Here is a tiny trained network, its code and every weight. The questions are about switching its units off for an input and a target symbol, where a switched-off unit gives its printed mean instead of its output.

import numpy as np


def w(rows, s, z=0):
    codes = np.array(rows[::2]) - 128.0
    scale = np.full(codes.shape[1], s)
    scale[-1] = z or s
    return codes * scale


def norm(h):
    return h / np.sqrt((h * h).mean(-1, keepdims=True) + 1e-5)


def f(y):
    return y / 2 * (1 + np.tanh(0.7978845608 * (y + 0.044715 * y**3)))


def softmax(a):
    e = np.exp(a - a.max(-1, keepdims=True))
    return e / e.sum(-1, keepdims=True)


def log_softmax(a):
    a = a - a.max(-1, keepdims=True)
    return a - np.log(np.exp(a).sum(-1, keepdims=True))


def net(x, mask):
    ids = ['ΛΠαβδεζθμτψω'.index(c) for c in x.split()]
    T = len(ids)
    res = E[ids] + P[:T]
    q, k, v = (norm(res) @ M[0].T for M in (Q, K, V))
    z = softmax(np.where(np.tri(T) > 0, q @ k.T / 2**0.5, -1e9)) @ v
    res = res + np.where(mask[0], z, O[0][:, -1]) @ O[0][:, :-1]
    y = f(norm(res) @ A[0][:, :-1].T + A[0][:, -1])
    res = res + np.where(mask[1:17], y, B[0][:, -1]) @ B[0][:, :-1]
    return log_softmax(norm(res)[-1] @ U[:, :-1].T + U[:, -1])


Q, K, V, O, A, B = {}, {}, {}, {}, {}, {}
E = w([
[49,75,221,132,105],'Λ',
[145,122,122,92,118],'Π',
[131,112,122,99,93],'α',
[142,105,108,111,124],'β',
[127,184,56,195,92],'δ',
[145,83,110,101,145],'ε',
[177,84,108,128,128],'ζ',
[164,125,212,117,167],'θ',
[113,124,117,67,116],'μ',
[62,118,111,167,120],'τ',
[145,149,187,184,2],'ψ',
[147,109,146,182,174],'ω',
],0.0068)
P = w([
[110,86,4,48,187],'0',
[205,66,118,144,4],'1',
[104,124,44,82,192],'2',
[193,93,125,159,27],'3',
[103,150,66,95,193],'4',
[182,118,142,176,40],'5',
[103,174,84,120,195],'6',
[193,129,147,170,31],'7',
],0.0031)
Q[0] = w([
[67,180,41,132,249],'head 1',
[178,86,160,70,69],'head 1',
],0.014)
K[0] = w([
[160,57,50,1,109],'head 1',
[70,227,191,173,165],'head 1',
],0.0076)
V[0] = w([
[148,65,246,58,180],'head 1',
[255,206,78,53,117],'head 1',
],0.004)
O[0] = w([
[177,76,245,42,108,5],'head 1',
[180,253,124,65,207,148],'head 1',
],0.0041,0.0012)
A[0] = w([
[84,166,146,126,130,103],'neuron 1',
[162,137,75,122,133,109],'neuron 2',
[141,103,252,147,107,98],'neuron 3',
[86,105,175,180,98,85],'neuron 4',
[141,102,153,191,109,50],'neuron 5',
[112,90,170,134,143,39],'neuron 6',
[70,153,162,76,119,43],'neuron 7',
[77,98,111,173,175,43],'neuron 8',
[182,142,176,96,113,75],'neuron 9',
[170,109,141,171,188,81],'neuron 10',
[104,113,110,120,116,117],'neuron 11',
[171,103,159,150,90,151],'neuron 12',
[117,139,116,142,125,103],'neuron 13',
[129,168,115,153,116,78],'neuron 14',
[79,122,130,104,171,128],'neuron 15',
[124,122,112,145,204,3],'neuron 16',
],0.012,0.004)
B[0] = w([
[93,46,125,121,81,119],'neuron 1',
[126,122,209,165,68,252],'neuron 2',
[180,226,180,103,160,182],'neuron 3',
[104,2,92,100,110,222],'neuron 4',
[122,134,133,89,64,190],'neuron 5',
[124,97,158,143,112,90],'neuron 6',
[169,118,93,52,73,150],'neuron 7',
[141,226,176,121,156,156],'neuron 8',
[145,59,104,187,172,148],'neuron 9',
[124,130,29,46,106,132],'neuron 10',
[131,151,132,145,153,182],'neuron 11',
[47,170,108,92,187,241],'neuron 12',
[156,116,105,135,145,125],'neuron 13',
[163,83,67,99,150,116],'neuron 14',
[72,133,115,179,162,212],'neuron 15',
[161,47,143,147,101,144],'neuron 16',
],0.006,0.0026)
U = w([
[80,70,254,78,114,29],'Λ',
[159,134,133,140,177,169],'Π',
[50,186,116,197,206,159],'α',
[129,131,224,196,111,241],'β',
[186,217,54,188,95,156],'δ',
[122,23,141,130,239,100],'ε',
[180,127,9,127,193,59],'ζ',
[181,186,195,109,176,250],'θ',
[243,67,129,99,82,150],'μ',
[62,37,66,156,66,74],'τ',
[123,204,187,124,17,116],'ψ',
[74,181,84,14,154,110],'ω',
],0.0099,0.0026)

Each question gives the input, a string of symbols that net reads in full, and the target symbol t.
The units are the heads (2 rows each of Q, K, V and O) and the neurons (one row each of A and B). Each row of codes is followed by its name. A weight is (code - 128) times the scale printed after its matrix; where a second scale follows, it is the last column's (O, A, B and U).
mask holds one flag per unit, heads first, then neurons. A switched-off unit (its flag False) gives its mean, the last column of its rows in O or B, instead of its output. The means were averaged over made-up inputs and are rounded, as every weight is.
A unit's drop is (log p(t) with every unit on - log p(t) with that unit switched off) / (log p(t) with every unit on - log p(t) with every unit switched off).
The circuit of an input: a set's keep is (log p(t) with only the set's units on - log p(t) with every unit switched off) / (log p(t) with every unit on - log p(t) with every unit switched off). Starting from the 12 units with the biggest drops (on a tie, the unit counted first), units are removed one at a time, each time the one whose removal leaves the highest keep (on an exact tie, the one counted first), for as long as the keep stays at least 0.8.
circuit, biggest first: the units of the circuit, biggest drop first
unit that matters most: the unit with the biggest drop
k most important neurons: the k neurons with the biggest drops, biggest first
drop when u is switched off: that unit's drop, to one decimal
input μ Π α ε μ ζ, target ζ: 2 most important neurons : [neuron 9; neuron 10]
input μ τ δ ζ, target δ: circuit, biggest first : [head 1; neuron 4]
input τ μ μ ζ β μ β ε, target τ: most important neuron : [neuron 3]
input μ μ ω μ, target ω: circuit, biggest first : [neuron 12; head 1; neuron 2; neuron 4]
input θ ζ μ μ α μ μ ζ, target θ: circuit, biggest first : [head 1; neuron 3]
input τ τ α δ μ τ ζ, target μ: 3 most important neurons : [neuron 2; neuron 10; neuron 16]
input μ ζ μ β μ α, target α: 2 most important neurons : [neuron 12; neuron 9]
input ψ μ α ε, target ψ: circuit, biggest first : [neuron 2; head 1; neuron 4]
input μ ω μ ζ ω μ, target ω: circuit, biggest first : [neuron 12; neuron 2; head 1]
input τ ω Π, target θ: 2 most important neurons : [neuron 4; neuron 2]
input β μ μ ω, target ω: circuit, biggest first : [neuron 12; neuron 10]
input τ β ε θ α μ Λ β, target Λ: circuit, biggest first : [head 1; neuron 12]
input τ ε μ μ ω ζ ψ, target τ: 2 most important neurons : [neuron 4; neuron 14]
input Π ζ α ζ, target ζ: 4 most important neurons : [neuron 9; neuron 12; neuron 10; neuron 4]
input ω τ ζ μ ω ε ε α, target ω: 3 most important neurons : [neuron 12; neuron 2; neuron 3]
input τ ζ ψ, target τ: unit that matters most : head 1
input δ ω δ μ Λ μ Π, target θ: 4 most important neurons : [neuron 4; neuron 12; neuron 2; neuron 10]
input ω β Λ μ, target Λ: 2 most important neurons : [neuron 3; neuron 12]
input ε δ δ τ θ μ ε μ, target θ: 3 most important neurons : [neuron 3; neuron 4; neuron 9]
input μ Π ε θ μ μ δ ζ, target δ: circuit, biggest first : [head 1]
input ω δ Π μ, target δ: 2 most important neurons : [neuron 4; neuron 14]
input μ μ τ τ ψ ω τ β, target τ: 2 most important neurons : [neuron 3; neuron 8]
input μ μ μ β, target β: drop when head 1 is switched off : 0.7
input Λ τ μ τ ζ μ ζ, target μ: drop when neuron 12 is switched off : 0.1
input μ τ μ μ θ β, target θ: drop when neuron 3 is switched off : 0.5
input τ μ Λ α β ε μ μ, target Λ: drop when neuron 3 is switched off : 0.3
input τ μ μ θ Π α, target θ: most important neuron : [neuron 3]
